Facts:
stosti d <- bipam, dagral, deka, drapluk, faba, kolem, legri, magri, mepla, nibrus, ploflun, reseru, rumam, stedrose, truflor, truklak, vapum
stosti a <- bremidin, briken, deklofle, ditek, dreber, drodukli, fluklo, flutras, foskasi, grakol, kipi, klatru, klenar, kluklires, libror, lidron, luses, mimun, skovam, sofeflim, timiflor, trides, tritras, zasku
stosti b <- brobi, digu, donur, dritros, fastopla, femene, flelom, gresovi, gruplo, ketridro, klisku, klusal, mafluk, pege, peken, plefli, radu, sedrudus, skageru, skamen, skubek, skulek, skuzin, soden, tebra, tesim, tozol, valir, zevel
stosti e <- bronetu, deklutrul, flitrava, lafil, listudren, mazem, mutron, nutruk, pedroskil, plonas, segram
stosti f <- dinul, drose, groplegrom, grufas, gutra, kasto, koleplam, maza, mokam, patren, plutri, rabri, reklukla, robik, skeflam, stuven, voplar, vugim
stosti c <- dreflo, drokom, flezes, fluplur, kogir, kuflo, pasim, plokle, puplam, skizaflor, stapu, stedrofa, studror, trakek, trekol, zata, zivo
giba h <- bipam, briken, bronetu, dagral, deklofle, deklutrul, dinul, ditek, drapluk, dreber, dreflo, drodukli, drokom, fastopla, fluklo, foskasi, gutra, klatru, kluklires, klusal, kogir, libror, mafluk, magri, patren, pedroskil, plefli, plokle, plonas, rabri, reklukla, rumam, skamen, sofeflim, stapu, stuven, tebra, voplar, zevel, zivo
giba i <- bremidin, digu, faba, flelom, flitrava, grakol, grufas, ketridro, kipi, klenar, kolem, lafil, lidron, luses, mepla, mutron, nibrus, peken, plutri, reseru, robik, sedrudus, skageru, skizaflor, skovam, skulek, skuzin, stedrose, vapum
giba g <- brobi, donur, drose, femene, flezes, fluplur, flutras, groplegrom, gruplo, kasto, koleplam, kuflo, legri, mazem, mimun, pege, ploflun, puplam, radu, segram, skeflam, skubek, soden, stedrofa, studror, trekol, trides, tritras, truklak, valir, vugim, zata
bronetu flolel [skovam, fluklo, dreflo]
deka flolel [drokom, stedrose]
deklofle flolel [lafil]
dinul flolel [bremidin, kuflo]
ditek flolel [zata]
donur flolel [peken]
dritros flolel [faba, plonas]
drose flolel [brobi, listudren]
fastopla flolel [brobi]
femene flolel [bremidin]
flelom flolel [mimun, kuflo]
fluklo flolel [segram]
fluplur flolel [listudren]
gresovi flolel [deklofle]
grufas flolel [libror]
gutra flolel [vapum]
ketridro flolel [deklofle, libror]
kipi flolel [klisku, trakek]
klenar flolel [libror, klisku]
kluklires flolel [tozol]
klusal flolel [trakek]
kogir flolel [kluklires, dreflo]
kolem flolel [bremidin, plefli]
koleplam flolel [skubek]
libror flolel [plefli, lafil]
listudren flolel [lafil, dagral]
luses flolel [femene, tozol]
magri flolel [kuflo]
mepla flolel [flutras]
mimun flolel [maza]
nibrus flolel [flitrava]
nutruk flolel [drodukli]
peken flolel [kipi]
plefli flolel [mimun]
plutri flolel [lafil]
puplam flolel [studror, mimun]
rabri flolel [tozol, skuzin]
radu flolel [kluklires, dagral]
reklukla flolel [studror]
rumam flolel [mimun, zasku]
segram flolel [faba]
skeflam flolel [tebra, maza, zasku]
skizaflor flolel [mimun]
skubek flolel [digu]
skulek flolel [puplam]
skuzin flolel [tebra, skizaflor, kolem, kuflo]
sofeflim flolel [klisku]
stedrofa flolel [pege]
tritras flolel [trakek]
truklak flolel [rabri]
vapum flolel [dritros]
voplar flolel [drodukli]
gokal j <- bipam, bremidin, brobi, deklutrul, dinul, dreflo, femene, flelom, flezes, grufas, gruplo, ketridro, klenar, kogir, kolem, koleplam, lafil, skamen, skizaflor, skubek, stapu, studror, tebra, trides, tritras
gokal m <- briken, bronetu, donur, flitrava, flutras, groplegrom, libror, mafluk, nibrus, peken, plokle, plonas, reklukla, reseru, segram, skeflam, skulek, soden, stuven, truklak, vapum, zata
gokal l <- dagral, ditek, drapluk, drodukli, drokom, fastopla, fluklo, fluplur, kasto, klatru, kluklires, kuflo, luses, mimun, mutron, patren, pege, ploflun, rabri, robik, skovam, trekol
gokal n <- deklofle, foskasi, gutra, lidron, mazem, mepla, pedroskil, puplam, radu, rumam, sedrudus, stedrose, zevel
gokal k <- digu, dreber, drose, faba, grakol, kipi, klusal, legri, magri, plefli, plutri, skageru, skuzin, sofeflim, stedrofa, valir, voplar, vugim, zivo

Known rows:
donur: [-21 14 2 -4 36 16 25 -28 1 -18 9 18 5 -24 2 18 -1 20 13 8 -17 4 5 2 37 -5 14 -5 7 15 0]
kasto: [-34 7 1 -21 20 11 1 -26 28 -22 -5 -2 6 -7 4 16 -1 20 4 8 3 28 -3 -2 4 0 17 3 1 -1 -2]
tritras: [-31 0 9 -13 30 9 23 -20 13 -19 -5 6 2 3 -7 13 1 -6 6 12 17 34 0 -16 -1 -22 19 9 -8 -18 3]
patren: [7 -12 9 6 -17 -8 -13 6 4 10 -10 -7 -4 29 -12 -26 14 8 -4 -5 6 9 3 -4 -21 9 -13 5 0 -12 2]
rabri: [1 -14 23 14 -22 -7 6 2 -12 10 -18 -6 -4 27 -17 -18 8 -4 11 -8 3 17 -1 -3 -17 6 -18 2 -5 -13 9]
mafluk: [12 1 -7 7 -2 2 2 13 -8 14 15 1 -1 -6 14 1 3 16 5 -13 -16 -30 -2 8 -11 10 6 -9 9 19 -3]
magri: [4 -7 -6 14 -16 15 13 14 -15 16 11 4 5 -15 9 17 -9 -4 4 -4 -9 -31 4 4 8 -1 7 -14 3 13 7]
vapum: [8 0 -7 -18 -6 2 -14 2 -6 -2 -3 -9 -6 -24 9 14 -15 -35 1 6 6 -8 1 -13 5 11 -22 -6 -8 0 2]
reseru: [14 4 -14 -21 -4 -2 -21 -5 4 -5 -2 -12 -2 -4 2 -11 -1 -26 -13 13 16 0 3 -10 -5 9 -20 3 -12 -14 3]
nibrus: [20 11 -12 -3 -4 14 -1 9 -11 -4 2 -2 -7 -35 11 5 -12 -17 -5 8 -7 -34 5 -3 24 11 -16 -6 1 7 3]
lafil: [29 14 0 12 -13 -23 -33 19 10 -12 -26 -13 -19 -12 -33 -2 -6 -16 -8 -24 11 0 -13 -13 7 5 17 8 14 -18 -8]
flelom: [13 12 -3 3 -18 -1 -2 28 -3 -4 -4 -17 -6 -6 -26 12 2 -28 -8 -3 -1 -5 3 10 31 -5 -20 6 0 -12 -2]
digu: [25 14 -6 -6 -6 -6 -14 8 8 1 -11 -17 -12 3 -19 -21 21 -23 -12 3 12 11 0 -8 -7 -1 -8 15 0 -18 4]
kolem: [9 12 -12 -5 -4 16 8 24 -15 1 4 -2 -8 -34 4 27 -16 -24 -10 4 -6 -35 8 0 27 -5 -3 -2 -3 4 -3]
nutruk: [23 -15 20 26 -21 -19 -6 8 -9 12 -6 -1 -2 29 -25 -27 13 5 4 -12 -1 14 -1 -1 -22 0 -19 3 -2 -14 5]
klisku: [22 -7 7 29 -16 -5 1 16 -11 17 -4 2 -1 11 -8 -27 14 13 2 -18 -10 -22 2 3 -13 3 -7 -3 9 6 8]
maza: [-10 -17 0 -5 -21 -10 -22 -2 5 23 15 -14 4 34 18 -2 -10 2 2 0 12 6 -14 5 -38 9 -10 -11 -3 2 -6]
timiflor: [16 -18 1 14 -10 -12 -6 3 -7 24 18 1 2 40 5 -19 8 5 -7 -1 19 -2 1 -6 -34 -1 -9 -6 -5 -11 2]

Rows:
No name comes twice in this set of rows, the named rows included.
[-27 3 -2 -17 20 13 15 -26 10 -6 31 14 15 30 2 34 4 14 -17 42 8 21 23 11 44 -22 -7 6 -11 -10 -10] | mimun

Now the same things, written a new way:
Known rows:
kolem: [-11 -1 24 19 8 65 -2 -6 -29 1 29 -8 7 -63 -28 -8 -13 -30 -45 -15 -8 -13 9 -37 -11 1 4 -13 13 0 13 -18 -21 -49 22 3 -28 5 13 2 12 -19 -4 42 -15 -8]
grufas: [-15 2 10 4 4 58 3 -8 -32 -1 25 -4 19 -71 -28 -25 -20 -27 -34 -29 -1 -17 21 -13 11 7 2 -11 24 0 -5 -23 -6 -35 31 -6 -7 15 -2 16 20 -22 13 34 -20 -10]
trides: [4 -19 -43 27 -36 -63 -34 -2 -3 -19 -13 37 35 37 -26 8 3 24 3 18 7 3 -13 22 -34 14 -23 -22 8 10 -11 14 -22 42 -24 -29 -5 2 -2 -27 -24 25 -43 -10 -3 -37]
dreflo: [15 -13 -10 1 -18 32 3 36 2 -23 1 9 7 -27 13 9 -20 -7 -21 -17 -26 0 -11 15 -9 -3 13 -2 -2 -17 0 -16 0 18 8 -14 0 39 -5 20 1 -7 3 -7 -14 5]
pasim: [12 -16 -4 0 -15 14 -4 33 -2 -23 -4 9 2 -26 22 9 -2 2 -20 -10 -8 7 -3 30 -20 2 17 2 -14 -17 -5 -10 -3 23 -17 -21 -4 25 -8 13 -12 -5 5 -12 -19 -1]
kluklires: [30 -5 33 0 8 43 -2 -3 -3 3 18 -9 12 -28 -1 14 10 12 -32 -31 -15 11 -15 10 -29 5 -20 25 -23 27 6 25 -27 5 -19 -7 2 -33 2 -7 -27 -19 0 17 -28 25]
mepla: [-3 2 26 20 -5 71 -9 -6 -15 1 27 -8 10 -65 -12 -3 -13 -16 -41 -11 -2 -17 8 -33 -1 5 7 -5 1 -13 3 -22 -27 -38 32 -2 -36 1 -2 1 -2 -26 1 39 -17 7]
briken: [14 -13 -26 2 -11 32 9 29 -3 -22 17 22 -16 -26 7 7 2 0 -28 -16 -38 15 -8 1 -20 -1 1 -2 -15 -18 5 -3 18 26 3 3 3 25 17 22 9 5 -9 1 -2 11]
studror: [5 -24 -35 32 -38 -74 -36 10 1 -20 -23 35 48 34 -27 2 -18 8 9 22 14 -6 -10 39 -37 1 -13 -34 19 18 -3 8 -18 37 -18 -40 -6 14 3 -23 -12 33 -27 -21 -10 -56]
flitrava: [-7 -9 22 19 -9 54 -5 31 -31 -16 -7 6 -7 -46 1 -14 -9 -36 -13 -21 -15 7 20 -12 6 1 10 -1 -15 -34 10 -36 12 -16 46 -4 -16 39 -7 25 42 -16 4 5 -6 2]
pege: [6 -5 -21 27 -26 -64 -43 -10 5 -15 -43 17 45 47 -11 18 13 24 -5 14 32 -1 2 39 -39 7 -28 -23 -11 23 -35 34 -64 36 -47 -39 -9 -9 1 -39 -31 4 -3 -18 -4 -22]
koleplam: [-1 -28 -18 29 -33 -65 -34 -14 2 -15 6 23 57 18 -54 -4 -19 16 17 8 12 -11 -17 43 -30 7 -21 -22 42 44 6 20 -10 23 -16 -38 2 -14 -1 -34 -15 33 -40 -3 -30 -62]
fluplur: [-7 -5 -1 22 -8 -70 -33 -40 -3 5 -22 -1 55 20 -39 3 1 18 -5 3 37 -2 11 44 -34 10 -36 -11 23 41 -19 50 -44 26 -50 -49 10 -31 -3 -40 -25 4 -13 -7 -37 -46]
grakol: [3 3 11 11 -9 64 -3 14 -33 -3 6 6 -6 -43 14 -15 7 -17 -43 -19 -3 5 16 -27 -8 11 2 -1 -28 -28 -8 -26 -27 -10 33 8 -29 19 -1 4 10 -20 8 15 0 31]
drose: [-3 -26 -20 24 -29 -68 -37 -28 1 -11 -2 16 59 10 -55 -1 -9 21 7 8 24 -11 2 48 -22 10 -26 -13 36 38 -8 31 -18 27 -24 -46 8 -24 -6 -33 -13 22 -20 -3 -33 -58]
robik: [4 1 39 13 -1 57 -21 17 -24 10 -22 -16 8 -49 15 -7 7 -9 -40 -35 9 -3 31 8 3 9 2 6 -38 -14 -17 -26 -42 -14 15 -16 -24 21 -8 1 13 -27 41 -6 -7 33]
faba: [1 -2 21 14 -14 62 -6 20 -16 -5 -4 -6 -5 -44 6 -2 0 -16 -28 -21 -6 -2 9 -28 0 3 -2 -3 -23 -20 -7 -30 -22 -18 33 6 -31 14 -11 12 11 -27 14 24 1 22]
dreber: [20 -6 -16 2 -9 40 -2 23 3 -17 11 7 -2 -26 20 5 4 9 -38 -21 -25 10 -6 5 -25 3 3 6 -22 -14 0 -9 -11 29 -3 -7 -1 23 2 9 -11 -5 2 -7 -10 23]

Rows:
No name comes twice in this set of rows, the named rows included.
[15 -11 -6 21 9 35 -19 8 4 12 38 -15 19 -58 -9 18 -28 1 -65 -1 -30 -32 -7 10 -37 -10 23 -16 11 3 27 -13 -20 -20 -25 -22 -22 12 32 -16 -27 26 -7 -5 -26 -19] | rumam
[18 -14 3 1 -4 36 6 11 -2 -9 22 1 18 -31 -12 3 -26 -14 -11 -19 -22 0 -20 11 -13 -2 1 -2 18 8 14 1 2 -3 9 -13 2 12 4 10 -7 -6 -10 17 -30 -12] | kogir
[3 -7 -24 -7 -10 34 6 32 1 -32 8 13 -14 -21 7 13 -4 -24 -14 -16 -31 12 -6 0 -17 -6 7 -9 -7 -12 -2 3 8 14 3 3 -6 35 20 25 8 -2 5 7 1 -2] | mafluk
[-20 12 1 -2 21 55 6 -33 -36 6 18 -17 12 -81 -25 -26 -7 -23 -45 -35 7 -4 50 -17 21 15 -1 -7 25 -18 -28 -6 -16 -24 19 -15 4 21 3 15 20 -28 30 29 -31 -3] | plutri
[27 -11 -5 7 -22 27 -8 26 7 -11 1 -3 10 -34 29 2 -25 2 -25 -10 -22 -7 -8 24 -9 -3 12 1 -6 -30 8 -25 -1 26 13 -33 -3 33 -13 7 -15 -4 4 -21 -34 7] | pedroskil
[-15 5 -54 -25 39 28 24 -38 -26 -6 40 -1 -6 -68 -38 -13 3 -11 -37 -17 -25 7 32 -20 -5 2 1 -5 42 -12 -21 37 21 16 -24 -10 35 13 37 23 18 -8 2 34 -29 -28] | libror
[0 -31 -29 48 -12 -68 -57 -24 1 11 15 10 70 1 -47 6 -24 8 -31 32 10 -42 -9 44 -57 -2 7 -40 41 40 21 9 -41 -12 -44 -54 -15 -6 34 -64 -44 65 -37 -27 -31 -87] | puplam
[-6 2 -22 -17 22 8 11 -30 -24 -12 12 -16 7 -60 -19 -14 -9 -9 -25 -10 3 0 37 17 4 18 -3 3 36 -15 -18 23 7 21 -28 -41 25 11 -6 18 1 -19 -1 16 -62 -27] | listudren
[2 -21 -19 46 15 -71 -61 -37 -14 33 3 2 57 4 -47 16 7 25 -56 33 10 -24 9 42 -88 -6 -12 -27 2 52 14 33 -60 -11 -89 -46 -9 -19 53 -78 -42 64 -33 -35 -18 -71] | mimun
[-17 9 -15 -1 3 48 7 -8 -49 -6 -9 -5 1 -69 -1 -26 -10 -35 -28 -20 3 -1 54 -18 19 10 7 -16 12 -49 -23 -24 -5 -3 30 -23 2 46 -9 28 35 -35 21 19 -19 0] | lafil
[0 -6 -31 30 -32 -50 -33 -30 16 -21 10 23 60 31 -41 8 -14 15 4 18 29 -17 -23 23 -30 10 -29 -28 41 35 -20 41 -37 18 -22 -35 -10 -31 -1 -34 -50 12 -28 15 -23 -51] | radu
[-11 -41 -24 34 -31 -73 -41 -10 -2 -12 2 33 51 13 -68 2 -11 12 8 7 2 -12 -13 44 -36 2 -15 -31 38 39 16 26 4 12 -25 -30 7 -8 17 -29 4 53 -35 -15 -17 -73] | skeflam

The same things again, as new rows of numbers:
Known rows:
nutruk: [14 1 13 -30 -14 -28 -18 -24 13 -12 -6 -11 -29 -27 -25]
zevel: [-2 22 -1 13 15 43 -14 -6 -16 -1 16 16 0 16 8]
mepla: [-5 -22 -30 -5 -10 10 -34 16 -30 6 -25 -31 41 39 1]
trides: [5 9 24 -9 -9 -1 0 -12 37 -3 27 8 -20 -44 0]
mokam: [0 25 16 -17 -17 -4 -10 -15 20 -21 9 -19 -22 -40 -7]
kuflo: [23 9 26 -6 7 -3 -20 -9 53 -29 16 2 -40 -5 1]
skizaflor: [33 -12 -34 34 31 -21 0 0 11 -1 -90 -19 58 50 26]
plutri: [-33 -4 -50 13 -10 2 -4 37 -45 14 -34 -11 39 15 -24]
groplegrom: [11 20 33 -8 -20 -1 17 6 40 -13 16 3 -29 -42 -2]
deklutrul: [-29 9 9 17 2 16 11 -4 0 4 11 18 -5 22 11]
grakol: [-39 -7 -25 5 10 28 -5 20 -18 6 -23 -28 53 24 8]
plefli: [48 12 1 55 21 -23 21 -23 -7 8 -50 27 34 -1 23]
mazem: [14 21 26 -14 -15 13 -41 -13 31 -18 22 -1 -37 -31 -8]
deklofle: [8 5 -45 17 -16 4 -40 12 -43 23 37 54 0 -1 -27]
zasku: [8 19 14 -16 0 -1 -21 -25 36 -19 6 -8 -12 -47 5]
klatru: [-6 10 6 15 13 16 0 5 -17 0 23 27 4 10 22]
tozol: [6 20 13 -36 -3 3 -2 -22 20 -21 6 -24 -29 -30 -16]
trakek: [-2 2 4 -34 5 -3 -25 -20 35 -28 18 -21 -44 -3 -13]

Rows:
No name comes twice in this set of rows, the named rows included.
[-12 -26 -42 -18 13 -6 30 36 -34 16 -36 -36 32 31 -8] | peken
[31 -6 2 -12 5 -32 -18 1 25 -11 20 11 -44 -12 -19] | fluplur
[17 -6 -26 16 18 -9 20 9 -13 3 -76 -27 54 22 10] | flelom
[-15 -31 -30 -4 -10 -9 6 35 -19 12 -27 -25 45 34 9] | nibrus
[-7 -34 -28 8 -2 -18 2 17 -29 18 -49 -26 54 24 4] | kolem
[-15 -42 -31 -15 -8 -19 14 33 -31 12 -31 -29 41 35 5] | vapum
[16 -17 19 -35 -15 -42 13 -3 24 4 8 0 -41 -27 -16] | segram
[-34 -40 -37 -27 11 -7 7 14 -45 23 -25 -32 45 31 -10] | kipi
[-17 4 2 13 7 21 8 -13 -8 12 18 29 14 5 18] | dreber
[8 -1 -2 13 20 -1 14 5 -36 7 1 20 -3 11 1] | fastopla
[1 -28 4 18 -6 -18 17 -22 -24 20 4 23 14 13 16] | magri
[22 -13 11 -11 -2 -24 -10 -22 41 -6 3 12 -38 -14 -20] | stedrofa
[-27 -19 -48 -4 0 -5 4 30 -33 19 -29 -15 50 21 -6] | klenar

